Below is a small trained network, with its code and all its weights. Each question gives an input and a target symbol and asks what happens when units are switched off, that is, made to give their printed mean instead of their output.

import numpy as np


def w(rows, s, z=0):
    codes = np.array(rows[::2]) - 128.0
    scale = np.full(codes.shape[1], s)
    scale[-1] = z or s
    return codes * scale


def f(y):
    return y / 2 * (1 + np.tanh(0.7978845608 * (y + 0.044715 * y**3)))


def softmax(a):
    e = np.exp(a - a.max(-1, keepdims=True))
    return e / e.sum(-1, keepdims=True)


def log_softmax(a):
    a = a - a.max(-1, keepdims=True)
    return a - np.log(np.exp(a).sum(-1, keepdims=True))


def net(x, mask):
    ids = ['εημπστ'.index(c) for c in x.split()]
    T = len(ids)
    res = E[ids] + P[:T]
    u = 0
    for l in range(2):
        q, k, v = (res @ M[l].T for M in (Q, K, V))
        z = softmax(np.where(np.tri(T) > 0, q @ k.T / 2**0.5, -1e9)) @ v
        res = res + np.where(mask[u], z, O[l][:, -1]) @ O[l][:, :-1]
        u += 1
        y = f(res @ A[l][:, :-1].T + A[l][:, -1])
        res = res + np.where(mask[u : u + 12], y, B[l][:, -1]) @ B[l][:, :-1]
        u += 12
    return log_softmax(res[-1] @ U[:, :-1].T + U[:, -1])


Q, K, V, O, A, B = {}, {}, {}, {}, {}, {}
E = w([
[73,149,128,110,123,116,99,84,72,226],'ε',
[87,84,136,180,189,124,102,158,63,138],'η',
[16,75,144,172,160,158,64,58,183,151],'μ',
[122,119,214,113,69,164,143,172,179,210],'π',
[87,7,164,81,101,128,184,140,111,153],'σ',
[109,114,68,127,144,134,93,111,177,204],'τ',
],0.016)
P = w([
[143,109,2,11,143,61,41,174,172,32],'0',
[88,129,163,159,134,167,121,81,96,124],'1',
[95,80,163,143,132,167,150,123,118,136],'2',
[112,73,202,126,122,170,148,151,86,107],'3',
[128,72,166,123,123,150,196,143,93,173],'4',
[146,51,200,112,123,168,190,157,87,133],'5',
],0.0087)
Q[0] = w([
[178,255,32,116,96,89,200,122,117,28],'L0H1',
[174,186,149,107,122,68,168,79,160,34],'L0H1',
],0.0064)
K[0] = w([
[21,137,225,172,161,194,187,2,15,173],'L0H1',
[127,153,225,206,143,192,169,55,39,216],'L0H1',
],0.0054)
V[0] = w([
[109,199,87,151,218,144,65,120,66,180],'L0H1',
[132,109,100,148,141,90,186,155,34,3],'L0H1',
],0.0057)
O[0] = w([
[174,65,121,153,140,155,58,84,71,178,109],'L0H1',
[193,110,177,64,218,10,128,140,153,149,4],'L0H1',
],0.011,0.0038)
A[0] = w([
[103,245,115,121,158,128,80,102,124,213,200],'L0N1',
[234,163,86,108,92,144,110,133,242,126,132],'L0N2',
[40,107,221,141,212,95,179,68,69,203,204],'L0N3',
[72,40,80,178,109,141,30,20,128,135,160],'L0N4',
[128,62,123,120,41,123,111,115,170,155,122],'L0N5',
[86,202,79,212,52,163,170,204,148,82,131],'L0N6',
[194,100,109,76,152,117,235,76,123,74,4],'L0N7',
[230,119,197,207,100,204,195,102,211,222,100],'L0N8',
[3,168,115,17,85,109,49,135,186,116,234],'L0N9',
[110,233,189,174,117,84,134,126,138,144,112],'L0N10',
[116,250,170,173,127,179,114,74,169,132,143],'L0N11',
[107,159,69,171,102,176,126,44,200,136,37],'L0N12',
],0.0055,0.0024)
B[0] = w([
[157,52,102,60,139,151,195,145,132,109,148],'L0N1',
[101,150,56,151,158,119,177,157,112,143,128],'L0N2',
[180,61,71,101,60,143,137,216,198,109,249],'L0N3',
[147,123,146,106,171,83,99,155,31,53,254],'L0N4',
[144,159,128,147,161,185,118,136,51,144,202],'L0N5',
[127,119,120,179,81,102,68,88,160,181,246],'L0N6',
[199,116,124,162,170,164,107,123,111,167,115],'L0N7',
[135,160,189,112,100,138,108,142,65,100,229],'L0N8',
[142,186,115,186,127,106,154,93,89,93,223],'L0N9',
[104,122,163,32,136,114,146,87,255,82,127],'L0N10',
[128,28,168,132,90,150,103,140,171,119,165],'L0N11',
[178,110,147,233,135,94,162,200,93,99,172],'L0N12',
],0.0071,0.0065)
Q[1] = w([
[151,210,163,147,130,156,132,158,123,139],'L1H1',
[97,4,150,134,115,180,150,57,42,174],'L1H1',
],0.0047)
K[1] = w([
[103,177,179,109,66,181,156,80,122,165],'L1H1',
[122,252,103,161,107,25,44,141,213,62],'L1H1',
],0.0045)
V[1] = w([
[113,130,123,123,205,88,2,55,107,21],'L1H1',
[73,142,252,153,103,184,83,95,52,161],'L1H1',
],0.0051)
O[1] = w([
[25,243,170,129,138,132,77,131,169,247,255],'L1H1',
[152,109,108,194,249,69,220,181,36,255,192],'L1H1',
],0.0065,0.0045)
A[1] = w([
[104,148,71,55,110,37,47,148,128,131,56],'L1N1',
[56,125,163,37,6,251,58,119,182,48,188],'L1N2',
[177,112,161,86,164,217,159,43,128,187,128],'L1N3',
[106,254,96,65,127,123,77,60,184,106,128],'L1N4',
[45,207,125,177,190,153,141,146,121,181,119],'L1N5',
[110,53,49,168,76,156,156,45,63,84,100],'L1N6',
[172,142,227,111,77,127,76,40,226,181,66],'L1N7',
[192,109,76,112,239,8,126,84,195,98,57],'L1N8',
[162,105,144,162,4,133,87,46,106,88,202],'L1N9',
[100,5,120,128,124,225,77,205,8,83,253],'L1N10',
[164,80,80,156,206,92,101,120,86,26,169],'L1N11',
[53,65,200,176,170,139,151,160,186,67,206],'L1N12',
],0.0057,0.0037)
B[1] = w([
[183,117,136,152,120,174,83,123,91,134,140],'L1N1',
[95,203,46,74,196,86,148,117,127,158,182],'L1N2',
[95,161,103,99,96,128,113,153,100,124,137],'L1N3',
[113,107,177,135,122,107,131,32,94,34,134],'L1N4',
[90,133,94,202,116,236,187,67,135,123,165],'L1N5',
[112,178,3,132,173,225,36,207,187,177,167],'L1N6',
[51,157,77,25,212,156,41,210,138,130,142],'L1N7',
[26,175,113,56,150,116,94,185,136,152,129],'L1N8',
[152,132,86,139,193,73,118,144,216,213,167],'L1N9',
[198,190,99,133,79,13,128,106,147,155,254],'L1N10',
[6,225,113,78,164,170,125,85,112,99,140],'L1N11',
[161,157,150,114,118,78,180,101,185,174,167],'L1N12',
],0.006,0.017)
U = w([
[65,205,33,89,182,117,115,164,135,150,207],'ε',
[182,121,103,169,94,107,145,150,207,178,205],'η',
[254,112,165,155,81,72,188,76,37,133,176],'μ',
[102,145,129,82,120,119,206,93,180,71,93],'π',
[46,141,160,158,151,186,187,122,150,144,3],'σ',
[158,42,152,96,145,133,18,184,188,142,27],'τ',
],0.0053,0.0039)

Each question gives the input, a string of symbols that net reads in full, and the target symbol t.
The units are the heads (2 rows each of Q, K, V and O) and the neurons (one row each of A and B). Each row of codes is followed by its name. A weight is (code - 128) times the scale printed after its matrix; where a second scale follows, it is the last column's (O, A, B and U).
mask holds one flag per unit, layer by layer, with each layer's heads first. A switched-off unit (its flag False) gives its mean, the last column of its rows in O or B, instead of its output. The means were averaged over made-up inputs and are rounded, as every weight is.
A unit's drop is (log p(t) with every unit on - log p(t) with that unit switched off) / (log p(t) with every unit on - log p(t) with every unit switched off).
The circuit of an input: a set's keep is (log p(t) with only the set's units on - log p(t) with every unit switched off) / (log p(t) with every unit on - log p(t) with every unit switched off). Starting from the 12 units with the biggest drops (on a tie, the unit counted first), units are removed one at a time, each time the one whose removal leaves the highest keep (on an exact tie, the one counted first), for as long as the keep stays at least 0.8.
units of the circuit, in order: the units of the circuit, biggest drop first
most important unit: the unit with the biggest drop
top k neurons: the k neurons with the biggest drops, biggest first
k most important neurons of layer l: the k neurons of layer l with the biggest drops, biggest first
input τ η σ, target ε: most important unit => L1N2
input ε π σ ε η, target μ: units of the circuit, in order => (L0H1, L1N10)
input μ μ μ π, target σ: top 4 neurons => (L0N4, L1N5, L0N3, L0N9)
input η μ η, target τ: units of the circuit, in order => (L0H1, L0N3, L0N9)
input μ η μ, target σ: top 2 neurons => (L1N5, L0N4)
input ε π ε, target μ: units of the circuit, in order => (L0H1, L0N4, L1N2)
input ε η η π π η, target μ: units of the circuit, in order => (L1N10, L0H1)
input σ ε π η σ, target π: units of the circuit, in order => (L0H1, L1H1, L0N6)
input η τ π σ σ π, target τ: units of the circuit, in order => (L0H1, L1N7, L0N9)
input τ η π π π, target μ: 2 most important neurons of layer 0 => (L0N8, L0N1)
input μ π η μ τ π, target σ: top 2 neurons => (L0N9, L0N4)
input π σ ε, target η: top 3 neurons => (L0N3, L0N6, L0N12)
input ε τ μ, target μ: top 3 neurons => (L0N4, L1N10, L1N2)
input τ τ ε π, target ε: top 3 neurons => (L0N9, L1N2, L1N7)
input π η π η, target η: top 2 neurons => (L0N6, L1N2)
input η π π τ η π, target μ: 2 most important neurons of layer 0 => (L0N8, L0N6)
input μ π τ, target σ: top 3 neurons => (L1N5, L0N3, L0N4)
input μ τ π η π ε, target σ: top neuron => (L0N4)
input η μ μ, target τ: top 2 neurons => (L0N3, L0N4)
input σ π σ π, target π: top neuron => (L0N10)
input π η π π π ε, target η: 2 most important neurons of layer 1 => (L1N6, L1N2)
input τ μ π, target ε: 3 most important neurons of layer 0 => (L0N9, L0N11, L0N4)
